Each row comes from the steps of one path. Every step used is in the known rows, and no mark comes twice. Write the path behind each row, first mark first.
Known rows
tenuf fedi pofir begut nugo sumum: [-264   -2  -77  -32  -56  179 -221   56   85   68 -301  -80   42  -80
  253 -154 -381  229 -119  226 -170 -132   15  -82 -207  -52 -148 -634
  314  -28 -187 -247 -243  220  -28 -138  130  252  292  311  109  386
  -91  477  104  199  181  105 -138  -77  -90   27  231  -86 -137  -24
  -45  210  491   83  151   41   38]
dugu fedi tipaf nugo: [-195 -181  -30  110 -260   11  331  284  -42  129 -348  215   38  285
 -240  410    9  121  -36  140   11   75 -128  -97 -219  119  185   68
  249  -41  116  219  246   81  137 -146  232 -193  338   41   43 -292
  -76  -60  214   15   95  -10   39  197 -233 -116  340  -50    5 -221
 -169   16 -184 -333 -228 -122   19]
vuni begut pofir fedi tipaf nugo tupuda gudig tubot: [-186 -170  -76  231  181  -11 -245  268  247 -356  147  161  -40   28
   60  241  -98   68  152  242  247   83  149 -126  183   18  300   73
 -246  181  205    7  141  -55  -95 -150 -107 -256  -61   17  271 -474
  -84   15   18 -170 -106   34  262   33  -60 -119   54   49   88  -71
  234   92  503  290  -85  186  -86]
tipaf nugo tupuda begut tenuf fedi gudig: [-177 -109   40 -144  -25  154  -87  326  377   44 -190  -40   69   39
  -17 -383 -166   88  -61  111 -361   49 -139  -56 -164   25  383 -174
 -373  -22  225  279   76   42 -101  182 -115   87 -173   85   16 -402
  356  -97  172 -210   87 -121 -170  100  -24    4   62  375   -3  184
   26   49  165 -145  107  -43   97]
sumum nugo tupuda vuni begut pofir fedi tipaf gudig tubot: [ 131 -172 -108    9  111 -230 -308   32  -84 -630  369   63   37  -56
  -36   84  463  -37   35  -57  206  217   36   50  101  -58  167 -359
 -175  106  -24 -292  356 -331 -113 -411   60 -575   42  -98  -52 -178
  -63 -339   83 -163 -186  246  144  231 -289  101 -173   37    1 -117
  191 -197   20  335 -111  203  169]
nugo tupuda gudig tipaf fedi pofir begut tenuf: [-168 -227  -90  -14  295  -63 -192  -62  -21 -221   10   70 -432 -289
   68 -276  -47   78 -111   59  -71   -5  210  259  -57 -109  -94  182
 -434 -248  109   79  -31  -53  101  -24 -171 -106 -243   92  217 -174
 -248   14  140  192  275  -73   75   70  150  151 -301 -174  -18    3
  239  284 -135 -119  275 -193  -32]
gudig nugo sumum tupuda: [ 681   70  145  -34   31  -57   64 -272   33  441 -110 -179   40   83
  -12  280 -163 -209   17  -51  289   69   24   91  -28   97 -118  359
  101  144 -111    3 -103    4   82  240  209  322  -39   86   30  197
  312  -67 -208  295  -85   -2 -203   36  -60 -221  -14 -310 -307   22
 -171  -38 -346 -221  324 -402  -21]
pofir begut nugo tupuda: [ 130 -135 -286   38  -95  110  -89  -90  146  105 -298 -361 -256 -114
   50  240 -382 -197 -260   68 -151  -52   30   13  163   21  -19  -61
   -8  -43    0 -189 -187   57   -5   42 -267  -82  -99  297   85   23
  170  244   64  -78  -56   56 -144   25  -29  -74   16  -76   51  -80
  -50  247  323   -5  324  304  340]
tenuf begut nugo fedi: [ 247 -131 -184 -181   16  461  -89 -197  356   57 -284 -118   23   23
  160    3 -553 -143 -225  160 -283 -230  148   92  163  192  -13   95
  181  140    0  162 -189   67  -77  378 -195  116  165  209 -164  -74
  151  283  190 -225   12  -65 -112 -155   10 -126   90  429  -63  123
 -237  144  300  245  -96  250   91]
gudig nugo tubot dugu fedi: [ 170  158  151  290  -55 -194  255   51  -37  102 -379   48 -110  312
 -174  103  240 -140   41  -58  128   70   60  -25  137  -48 -126  280
  103  114  -25   60 -269  172   51 -279  224   16  -42   39  130 -101
 -220 -191  -49  259  215  -98  -64   20  -84  -29  -39 -251 -106 -178
 -372   10    8 -153  -83 -298  -76]
vuni begut nugo tupuda sumum gudig tubot: [ 535 -296  165  -37  140 -105  103   69  414  201  -52 -504 -118  -57
  258  265 -137 -344  -52  -45  -32   49  273  359   64   70  206  219
  -96  -80  291 -206  221  174 -355  288 -224 -181  107  150  -59  -94
  215  121  -32  173  -97   71  -59 -175  -33  133  -91  403  -99  -27
  110  197  701  249   60  144  -16]
pofir fedi tipaf nugo: [-205 -118  -46   35 -206   -3   43  139   15  -76 -212   48  144  174
 -137  250 -225  215  -11  151  125  -11 -236 -381   81  126  -19   28
  154  116  -56  305  -15   50  208 -305  132  -16  232  148  134 -132
  -12    6  124 -170 -116   39    6  246  -31 -190  275  -67   71 -145
  -35 -279  -30  -46   44   32   93]
pofir begut tenuf fedi tipaf gudig sumum nugo tupuda: [-203 -102 -157  -93 -116  -75 -288  -82  -13 -278 -117 -138 -159 -117
   40 -172   55  462 -257  213 -218 -129  -96   81 -325  -24  146 -294
  -45 -160  121 -305  278 -154  -39  -78  166 -173  383  -69  -98  154
   89  -68  141 -102  -40   35  -47 -162   57  304 -183 -169   70  111
  -52   40  -54   93   48  -48  183]
sumum gudig tipaf fedi pofir begut tenuf: [ 110 -222   51 -277  -82 -279 -114 -221 -168 -101   43 -330 -172 -308
  103  -13  -46  160   55 -247  156  167   15   77   -2   19 -288  263
 -184 -294   41   92  192   49  102 -318 -351  -45   -9  -56   82  388
 -210  149   45  330  126  -24  185 -221  284   -7  -21   25  -11 -129
  121  175 -247 -225  191 -108  -25]
fedi tipaf nugo sumum gudig: [ 105   13  231 -226 -183  -37  184  188  146  295 -157   27  170   64
 -172  277 -247   51    4  -70  256  111  -53  -71  -94  207  -65  259
  159  -22   27  401  280  135 -104  214  -73   -4  448  154   52   35
  203 -109   17 -199 -165  143  -22  128  -49  -79  218  106 -175  -36
  -92  -95 -372  -63   16 -135   75]
nugo fedi tipaf gudig: [-196  -24  218  -13   85  -21  -58   48   22  144 -375  227   70  -16
 -172 -219   78  102 -222   68   44 -137  -56  147   18  203   32 -122
 -106  147   95  347  202  -33  -36   11  392    2  301   47 -258  123
  202 -260  166 -237 -178  160   72  147  139   92  -72   98  -86  128
  -99  -66 -138  192 -496   99  143]
tipaf gudig sumum tupuda begut pofir fedi: [-196  -10 -166 -150    4   -5 -129 -451 -187   24  137 -252   61   29
  205  -18  190  318  -70  115  168  -72  111 -126  -82   26    9   61
 -155  126   55 -147   98 -277 -132   26  -49  155 -164 -242 -157 -153
  317 -124 -369   39 -212  -88    8 -234   36  -92  -64 -189   73  417
  243 -358 -160   18  146   38   18]
tupuda nugo sumum tubot tipaf fedi pofir: [ 155  278  434  -48  122 -240  306  228 -291  254  357  264  238    0
 -235 -270  309 -231 -218 -200 -134  176   13  -55  160  139 -197  219
  176  155 -165  151 -460   54  159  -15  128  -19  -44   28   31  258
    7  197   48    4  167  167   33  189 -120 -207   51 -116  -15  -50
  218  -69 -428  -58  215   17 -263]
dugu gudig tubot tipaf nugo tupuda vuni begut tenuf: [-155  -80   15   10   56  177  250  247  173   56  473   18  -54  104
   71  369  177  -90  163   15 -116  336  -52  234   38  151  332   58
 -337   18  426 -229   82 -133 -169  184  155 -657 -198 -186   32 -423
  -44  -44  143  -13   63 -150   55   87   98  270 -286  206  191  -74
   18  195   37   -9 -117 -213 -152]
begut pofir fedi gudig nugo: [  33   65    5  118  -17 -188 -421 -126 -112 -115  135   18  113 -172
   13   12  -65  154  219  -64  284 -104 -269 -303  315    6 -213   33
  -34  355 -118  106 -116  135  362 -251 -199  307 -177 -200   29  142
 -234   93  -95  -11  -77  -70  -54  -50  -50 -273  153   99   70  124
   43 -262  272  -15   54   24    5]
sumum nugo fedi pofir begut: [-173  143  -12   -4  -48   96  -74 -153 -123 -115  -85  -63   58   -5
  -64  -59 -209 -111 -237 -176   57    9  -45   55  269   33 -167 -327
   43   95 -328  -32   93    9  198 -338   99   15  109  225  181  542
   39  308  117   79   72  226   35  -64 -185  -25   47   22  -76 -117
 -222  419  -20  121   85  393  -93]
pofir begut tenuf fedi: [-132  -26  -19  -67 -167  246  -76  -91   48   40 -398 -263  -15  -86
  179 -151 -314  190 -120  166 -276 -106 -143  -99  -42   78  -22 -141
  -69  -48    9 -130 -125   34  133 -164  316    7   95   85  111  236
  -31  232   99   76   32  -70  -17 -399  246  -88   21    4  115   79
 -149  289  174 -317   96  226  216]
gudig tipaf nugo tubot dugu fedi pofir begut tenuf: [-417 -138 -162  141 -222 -174  127   31  106 -267 -254   94 -297  194
 -231   59 -164  249   40  133    7  131   34 -272 -132 -243   25  355
  -94  -81    7   -4   94  252   80 -528 -143 -222 -210  230  295 -102
 -172  231  -20  177  423 -136  304  -56   76   31  -19 -381   63 -375
 -336  262 -266 -272  -67 -125 -254]
tipaf nugo sumum gudig tubot dugu fedi pofir: [-165  -27  306  -56 -174 -113  342  252   23  200  110   -5 -176  179
  -34  389  478   78  117 -157   89  209  -67  -72 -214   21  -83   69
  219   43   60  171   80  227 -229 -132 -111   58  197  142  106  -64
  -91   74 -137  275  392 -116   33   49 -428   95  177  205 -199 -228
 -148   75  -69   20 -147 -422 -133]
vuni tipaf gudig sumum nugo: [  30   81  264 -102 -270 -202  367  -24 -323  310  324    0   56  -52
  -44  -45   41  128  103  -85  -58  -11 -144  186   36 -120 -231  197
  193  -16   21   48  400 -135 -105  322  208 -175   24 -100 -256  -63
   66   75  -48  -77  -62   -3  -24 -177 -146 -109  -71 -145 -183  201
  105 -136 -320  -32   -9 -287 -173]
begut tenuf pofir fedi gudig: [-201  -43  -48 -155  -31  338 -162  -98 -214 -128 -104   54  172 -214
   62 -320 -412   95  106  134 -248 -224 -261 -127   42  -84 -302   13
  168    7 -148  307   10   77  439  -11 -146  146  -73  -74  -69   97
 -100  -34  101 -205    4 -280  -41 -280    7  -26    3  334  -28  180
  -18  -88   91  -36  -57  115   39]
tipaf nugo fedi pofir: [-355  -17  121   22  -65  112   60  125   46  200 -256   93   -7  199
 -115    6 -269  157 -233  -20  -61   95  -64 -103  156  129   73  -89
  -16  225   75  330   85  162   41 -203   19   86   27  412   80  -89
  230  341  118   -7  152   59  -16  187 -184  -14  122  129  -75 -140
  -86  231   63   18 -212   73 -110]
tenuf pofir begut nugo fedi gudig: [-108   96 -252 -109  -77  424 -174  -43  -17  -14 -484  -30   41 -132
  121 -147 -691 -148 -247  177 -353 -171  -72   32   80 -109 -134 -185
  252  -49 -118   70   75  127  188  139 -329  178  -45   68 -108  250
  110  209   86 -215 -156   44  -90 -151   37   39  146  214  -34   -8
 -128  232  395  266 -158  392  182]
tenuf pofir begut nugo: [  82  -62 -352 -273 -180  431   -4 -112 -154  102 -520 -177   10   70
  142  104 -758 -198 -192  204 -400  -55   -9  -96   79 -199 -289 -128
  459 -123 -150    8  -31    6  141   15 -316  -29   48  132  -31   63
   63  215   87 -186 -107   -4  -90 -245   36   -3  173    4   -3  -96
  -74  195  355  -14   87  267  233]
tipaf gudig sumum nugo tubot dugu fedi pofir begut tenuf: [-710  210  -79   25 -232 -226  117 -235 -316 -346  164  -22 -316   29
  -90  -75  481  493 -216  -45  -75  -40  115  -91 -213 -149 -279 -155
   48  -85  -77 -301  294   61  -25 -334  -11 -295  205  -10  -37  139
 -131  191  -97  112  313  -78   80 -309 -271  326 -263 -261  -15   61
 -185   48 -272   85 -123  -11 -143]
gudig sumum tupuda begut: [ 178   -9 -105    1   28  137  254 -311 -101  413 -112 -355  134  124
   96   -3 -300 -217  -32   68   86 -113  225   14  -12   -2  177  398
   48 -242   62  -38   20 -251 -138  260   88  370 -161   23   36  -53
  368 -138 -322  187 -196  -97 -126 -250   68  -72  -10 -284  -22  286
   55  -27 -281 -316  275  -34 -217]
gudig sumum tubot tipaf fedi pofir begut: [-259  183   51   52  -83 -246  210 -112 -486  347  283  -65   32    9
  -40 -124  288  210  -87  -43  -35   -7   56  -81   57   60 -163  287
  284 -128   -9 -216 -238  -62   46 -270   83  343  -14  111    7  366
  -69  300  -80  236    8    0  100 -157  -84   24   42 -447  290 -130
  198    1 -275 -165  -29  -67 -154]
tubot gudig sumum tupuda begut: [  81   32   55  -44  -36  205  228 -152  -16  243   -1 -173  190   92
  120 -194 -135 -441   35  111  -23 -122  142 -120  183   45  129   35
   36 -310   -3  -79  -86 -165  -88  339   81  387  -73  -83  -62 -163
  221 -251 -446  181 -311 -149 -199 -347  262  136  -15 -212  -13  254
 -194 -103 -299 -171  295 -307 -227]
pofir begut nugo sumum tupuda vuni tipaf gudig tubot dugu: [ 201  252  -91   82 -159   -6  188 -173   85   -2  130 -122 -209  -67
   65  357  139 -175  -23 -149 -208   80  102   -5 -123  -68   -3 -181
   -8 -107  -24 -399   99  -89 -387  248  -22 -211 -181  -49 -150   59
  148  138 -285   15 -178  110   -4   -4   80 -175 -109 -309  -82  -38
   29  -42 -197  102   42   70  299]
dugu gudig sumum nugo tupuda begut pofir fedi: [-206   -4 -201   78  150  119 -163 -212 -117 -155  497  -82   74  -24
  257  144   -6  -16  137  -11  415  -78   -9  202  123  -65   70   62
  -55  149  -77 -245  -93 -152   25  161 -150  -57 -156 -436  193 -192
 -158  -30 -131   54  115  -75 -101  -73  -81  217  -70   51  152  278
  -26  -34  234  196  528   86 -351]
vuni begut pofir fedi tipaf: [ -77    4  -39  307  -86  -51 -265   26   17 -152   -7   99  248 -141
   58   96 -301  -13  331  114  456 -183   56 -243  352   58    6   99
   71  136  -34   20   62   34   79 -290   52   -3   14  -47  206  -19
  -82  125  -60 -177 -221  122  299 -243  130 -391  273  -55   60  -31
   61   19  418   29  -19  492  -51]
begut nugo fedi gudig tubot: [ -29 -109  125  163  242  -21 -158   18  239  101 -178  -74  -13 -199
 -119   21 -348 -131 -139   62 -227 -125 -125   84  107   81   78 -194
  -79  180   26   86   49  285   80  159  -56  182  -36  126 -312  285
  120  277   92  -64   22  -48 -155   80  -12  102  -59  406  -37  129
 -159   94  317  322 -387  222  -38]
begut tenuf pofir fedi tipaf gudig nugo sumum tupuda vuni: [ 157  -16 -242 -256   92  289 -287 -366 -198 -286  -84  145  199   58
   55  -49 -147  236  -63   57  -92   63   22    1 -325  -16  -84 -170
  129   61  -38   -4  198 -213  198   15  -24  -86  241 -243 -201  -50
  109 -367   68   -8 -246  -54  -16   23   31   38 -164 -194 -165   82
   -6 -403 -462  129   64 -269  223]
tupuda begut nugo sumum: [ -16  -28  -29 -114   99  224   78 -107  287  434 -209 -175  268  -11
   11  -75 -682 -426    2   58 -104 -119  165  -22   78  -53 -169 -102
   58  100 -178  145 -185  165 -158  405 -108  198   38  149  -27  -10
  346  216   17  -78  -19   31 -114 -183   36 -222  104   48 -121  312
 -238  -14   81    9  476  295   -2]
nugo sumum tubot dugu gudig tipaf fedi pofir begut tenuf: [ -59  241  259   30  100 -249  -18 -173 -194   -9  398  247 -233 -235
    4 -186  377   30  255 -213  323  -83    1   26 -195  -60 -245  389
  -64  -55 -241   26 -262  260   54  -89  -17  284 -178 -171   94  376
 -234  295 -124  216  413  -18  241  -21  197  137  -81 -182    5 -122
 -143  145 -337 -184   98  -64 -253]
fedi gudig tipaf nugo: [ 137 -168  192 -227 -201 -266  122  172   54  146  -99  -25  -56  -83
 -193 -117 -274   41  169  135   64   25 -318 -208  -51 -103  -63  515
 -152  -82   30  416  274  202  195   60  -97  194 -253  106 -103  -47
   75   14  -44  -65   50  -23  -49  197   20  -28  123  127 -125  -19
  -43 -174 -373 -374 -140 -381 -173]
begut nugo tupuda vuni tipaf gudig tubot dugu fedi: [  94 -160  -45  278   32  -83  194  197  -10  -59   64  139 -306   34
  -77  203  566 -155   66 -121 -419   88   25  306 -141 -117  254 -317
  -14  -48  303 -208   23  -53 -366  110  -79 -404 -161 -133 -340 -596
 -176 -181   86   54  201  -98  -71  303 -251  104 -144   58  -59 -120
   92  -92  135  177 -233 -252  240]
begut pofir fedi gudig tubot: [-150 -106   82  123  104 -171 -291  -10  -85 -157  236   29   67 -250
   27   19   49   82  198   60  174  -97 -273 -295  250  -44 -150   -3
   -7  270 -147   49  -47   47  244 -307   -2  154 -263  -68    5  218
 -252   25 -146 -100  -37 -143   38  -95  -79 -142   45  224  156  123
  135 -182  331   27 -275  222  -13]
tupuda vuni begut tenuf pofir fedi: [ -44  -16 -128  -20  -95  497   24 -120 -226 -223 -112  -99  260  -48
  291 -227 -401 -120  124   83 -115   -2  110  -36  186  -14  -40   47
   23  -74   60  -55   28  -88  118 -196   68 -233  -81   37   96 -335
 -116   38   82   59 -140    3  110 -292  -16 -114  -23   99  -47   -8
   17  -21   58 -108   96  308  102]
sumum tubot nugo tupuda gudig tipaf fedi pofir begut: [ 268  -38  -75  -90  144 -101   48   72 -165 -201  154  -32 -253   45
 -116 -224  237   42  -65 -209   54  185   89   57   47 -176  -40    1
 -309 -158 -146  -60 -362  -67  234 -111 -192   41 -163  245  212   23
 -262  116  116  184  165  135  125  290   77   17  -77 -110  129 -285
  318  247 -257 -224  218  -36  -17]
nugo sumum gudig tubot dugu fedi pofir begut: [-112   21  207   17  -96  -73  242   83  -81  156  162 -165 -213  -91
  175  205  552 -157  125 -182  223   39   21   63 -123  -40 -231   18
  244 -121 -104 -102 -112  101 -222 -201   24  163  188   93  218  433
 -312  -54 -191  428  251  -58  139 -219 -300   72   76   27 -163 -150
 -156  210   89   98  -62 -193  -49]

Which path is each row?
[  12 -127  377  -77   34 -159  158  538  405  259 -177   57   49  150
   36 -192  346  187  -83  291 -487   -2 -294  141 -310   31  300  -79
   -5    6  269  -42   90   68 -156  194  490  101   41   29 -141  -73
   72 -259    9    2   51  -83 -300  168    8  306  -26  338  136  -23
  136 -139  343  -11 -411 -467   12]	tenuf fedi gudig tubot tipaf nugo tupuda sumum
[ -91 -203 -208   69 -127  265 -165  197  125 -233 -167  104   93   13
   17    1 -511   40  113  269  -55  -42   15  -81   52  -66  200  127
  112  -40  172  186  230  -15   76  -87 -200 -209    9  128  159 -427
  221  -24  204 -331  -99  -71  215 -100    8  -89  107   57  -52 -199
    2  119  347  169   26  201   25]	vuni begut tenuf pofir fedi tipaf nugo tupuda
[ 520  146  331 -110  138 -313   97  126   68  438  142   17   92   77
 -178 -334  398 -200   38 -193  -74  -30 -159  183   36   99   66  394
 -112  109   74  106 -121  114  124  269    2  444  -54  -98 -173  218
   76 -323   31   86 -155   13 -178  178 -118   66  -83  132   55   48
   83 -226  -65  -96  -51 -430  -56]	fedi gudig nugo tupuda sumum tubot tipaf
[ -33 -278 -213  280  -53 -122    5  356   14 -336  117  220 -108   89
 -101  296  571   79   75   -9   99  184   78  105 -121 -141  384 -453
  -83  -40  316 -347  332 -262 -131 -176  217 -675  180  -61  -76 -493
 -244 -340  143  -28  -67  137  216  183 -141   51  -50   -5  112 -245
  147  -25  110    9 -487   73  184]	dugu fedi tipaf gudig tubot nugo tupuda vuni begut pofir
[ 124 -113 -120 -173   88  101 -178   -6  368 -205 -176  165 -191  104
  -27  -25   61  -55 -144  137 -403 -270   82  -75  -32   37   47 -194
  198   53  114  279    9  -54 -350  197 -161   39  397  -18 -436  -75
   58  -89  178 -463  -20  -68   29    6  136  196  -50  405  -36   72
 -189 -143  346  547 -634    4  121]	tenuf begut nugo fedi tipaf gudig tubot dugu
[ 337  206   99  -37  144   12 -356  -22  227   99 -118   35  347  -42
  143 -320  -92    5  200   57  119  -50  -32    1 -224    7  179 -235
  -99   97  -86  -41  -26    6  -25  241  113  594 -105 -304  -28  232
  174 -173 -191  153 -116   21 -190  -95  102 -203  210   57 -170  311
    9  -86  126 -106  129 -207  -68]	tenuf fedi gudig nugo sumum tupuda begut pofir
[ 128  200  338    1  290   30  346 -117   78  338  119  129   53  -61
  -27  293  267 -118  -37   99  -11   85  189  341 -178  240 -235  270
  -73  -17  -86  -73  -95 -119  -60  536  517    1 -124 -112   -8  104
  149 -146 -298  171   14  -99 -137  -31  142 -110 -199 -151  -74  154
  139   46 -648 -104  100 -280   20]	nugo sumum tupuda gudig tubot tipaf fedi
[ 153   29 -226  293 -158   -9   67   30   22  -37  -49 -114 -187 -221
  119  243 -192 -207 -202 -172 -233  135  127  218  186   19   79  -90
  -25 -205  123 -308  -13  -76 -149   96 -151 -393 -320  129   74 -276
  -34  273  111   18 -129  183 -128  188   33 -274   13 -261   99 -236
  210  138  136  -49  321  355  448]	pofir begut nugo tupuda vuni tipaf fedi
[ 360   64    6  -11   91  271  367  -14   27   63  359 -110  -19  120
  140  551  107 -192   74 -197  226  243  -54  192  -83    4   59 -160
  -66  -59  -69 -339  -89 -186   45  422  414 -381  -58  -59   84   18
 -163 -103 -174  196  -15    8 -229  224  141  198 -223  102   -8  -21
    9   59 -280 -228   11 -111 -102]	dugu gudig tubot nugo sumum tupuda vuni
[ 243   78  -84 -217  134 -190 -284 -181   90  133  -16  190  214  118
 -163   25  -17  -36   37  -73  270   58  143  -89 -157  -13   22 -159
  -74  132  -36  160  293 -229 -155  159  -49  116  215 -287 -173   96
  363 -399  -66 -185 -370  146   80   28  171 -184   21 -292 -142  249
   28 -301 -280   29   30 -146   60]	fedi tipaf gudig nugo sumum tupuda begut pofir
[ 100 -267 -349 -284 -114   96 -281   27  178 -448  275   82    0  106
   75  168   65  265   47  111  -39  -85 -123 -411  145 -138 -168 -285
  239  196  -86   56  -53 -325   24  -66  -86 -266  307   12  -84  -90
 -252 -124  109 -491 -172  -86  142 -121  133 -142   39  270  221    6
  130 -327  327  227 -385  129  167]	tenuf begut pofir fedi tipaf gudig tubot nugo
[-268  324 -198  335  -85   74  178  -69  -64 -466   19  138   18  303
   -3  384  151  327   -6   24  397   57  127 -212 -109  180  304  218
   -3 -146   60 -144    2  -60  -48 -129   83 -190   24 -175  242 -350
 -180 -228 -269   -9 -149   51 -103  397  115  207  -13 -325  136 -120
   27 -365 -350   43   -6  -75 -125]	pofir fedi tipaf nugo tubot dugu gudig sumum tupuda vuni
[ -87  363 -160  412  180  169  -19 -192  149   36 -143  162   16  138
  -45  194 -149 -193  159  -93  163 -388  204  141  -65   94  391  -27
   -2 -189  147   47  -37   48 -259  466 -186  370   89 -564  -97 -101
   83  -74 -247  -88  -25  -41 -101   26  485  274   52    5   63  240
 -220   29   95  242   48   80 -356]	tubot dugu gudig sumum tupuda begut nugo fedi tipaf
[  54  315  104 -111  189  228  145 -107  129  313  109   24  197  117
    1 -118 -112 -455  232 -179   54 -129  129   12  -23   16  -57  -38
  -56  106 -238  168 -438  254 -203  434 -254  351  -13 -264  -79   27
  122  159  -59  -82  138    0  -25  -54  106    5  119  247  -42  303
 -267   10   72   50  369  223 -180]	tupuda begut nugo sumum tubot dugu gudig
[  94 -122 -277 -320  114  301 -156   69  -77 -244   55   67  252  228
 -209 -461   60   34    4 -104 -229   51  -93 -110  -48 -211  108 -438
  -84   77 -144  186 -233 -255  186  -10 -280  -28  139  -16 -122 -101
  161 -391  310 -408 -180  -42  210   86   99    0  -51  206  172   18
  139 -154  -63  165   53  248  194]	sumum tubot nugo tupuda begut tenuf pofir fedi tipaf gudig
[ 220   10 -173  230   17  -30 -292  -27  -61 -542  170  101  216  -84
  -60   76   10 -186  143 -124  364   51   98   60  286   34  188 -149
  -65   45 -120 -222  183 -192   37 -297  -59 -354   -5  -76  201 -189
  -91 -196   42 -165 -183  292   85  164 -213 -130   49  -12    1 -157
   77  -30  -39  113  253  415  125]	sumum nugo tupuda vuni begut pofir fedi tipaf
[  14 -163 -153 -129  -52  -75 -403   34  123 -154 -301  -96 -202  -21
   55 -194   90  349 -220  149 -241    1 -145    4 -238   15  165 -383
 -195  -31  228 -119   58 -129   -2 -207  149 -105  310  -55  -79  111
   38 -196  311  -18 -109   19   -6  -21  192  134 -132 -181   32   13
  -35   16  236   42  -16 -236  337]	pofir begut tenuf fedi tipaf gudig nugo tupuda
[ 137  214  464   12  177 -337  127  -12 -277  168  352  368 -125 -118
  -41 -219  559  -72  346 -191  436  -76    1  127 -187  -56 -268  431
   86  -22 -267  205 -329  252  -17  -16  126  415 -166 -141   -9  221
 -243   78 -169  224  442   24  127  228   39  201   10  -75 -155 -130
  -48  -34 -352 -168  -35 -321 -352]	nugo sumum tubot dugu gudig tipaf fedi pofir
[ 184  177  336  -46  141 -342  131   -4 -445   -1  276  300 -173   49
 -101 -220  672  -46  349 -297  274   -2  -67   12  -67  -41 -141  298
  -26 -145 -159  282 -308  141   74 -287  -46  329 -206 -303  -78  130
 -391   21  -44  186  416  -28  148  272  147  264   60   77    5 -191
   96   16 -177 -302 -201 -298 -357]	sumum tubot dugu gudig tipaf fedi pofir
[-604  244   -8  144  -39 -142  104  -18    0   -9  -16  110   86 -111
 -189  -81  -94  178 -210  -35 -147  136  181  -46  236   93 -413  -53
  -11  -66 -124 -141  -99   33  108 -295  194 -403 -153  267  238  401
  -43  215   79  -99   39  -49  108 -225  275 -131 -212 -352  249 -142
   21  267 -189  -96  -38  362   69]	nugo tubot tipaf fedi pofir begut tenuf
[ 412  -22  236  -29  159 -245  -74  -12    5   35  155 -165    8    6
   99 -312  402  -14  -52 -112  152  -64 -197   16   25   88   64  343
 -150  229  -83   51 -258  164  267  -77   24  487  -79    9   -1  165
  -80 -181   15  280 -108   28 -167  266 -291   -1  -15  149   11   28
  113 -388  224   58  122 -209   10]	pofir fedi gudig nugo tupuda sumum tubot
[ -69  -13 -155  289   16   -9   55  139  -97   58  274   28   80   -9
 -106 -179  301   -7  169 -113  143  -98  -10   56  -62 -166  369   86
  -64    4   63 -187 -107    2  113  204 -232  298 -205 -112   25 -192
 -114  -86  -93  110   89 -107   42  -59 -292  -75  134  115  218  114
   54   32  -10 -185  -13  140 -170]	dugu fedi gudig sumum tubot nugo tupuda begut pofir
[-617  154 -262 -215 -122  -23  -17  -54  -10  -18  -23  -67  -15   33
 -107  -43 -148  261 -287   39 -256  124  144 -197  100  -21 -432 -571
   55   12 -156 -212  -65   71  -29 -249 -222 -321  124  310  -17  439
   43  324  146 -155  -50   84   62  -71    2   18  -74 -220   69  -19
   91  122  122  227  -51  179   92]	fedi pofir begut nugo tubot tipaf gudig
[ 255  -87  247  301  109 -266  223  399 -110   39  337  180 -116 -323
   24 -174  433 -330   56 -229 -133  191  -38  366  122  -61  204  119
 -120 -276  214   13  161 -253 -186  111  248 -265 -522  110  -56 -308
 -191 -365   80   24  -94   34 -139  419 -181  -37 -205    8  -50 -138
  420 -100  -40 -110 -291 -124  180]	nugo tupuda vuni tipaf fedi gudig tubot
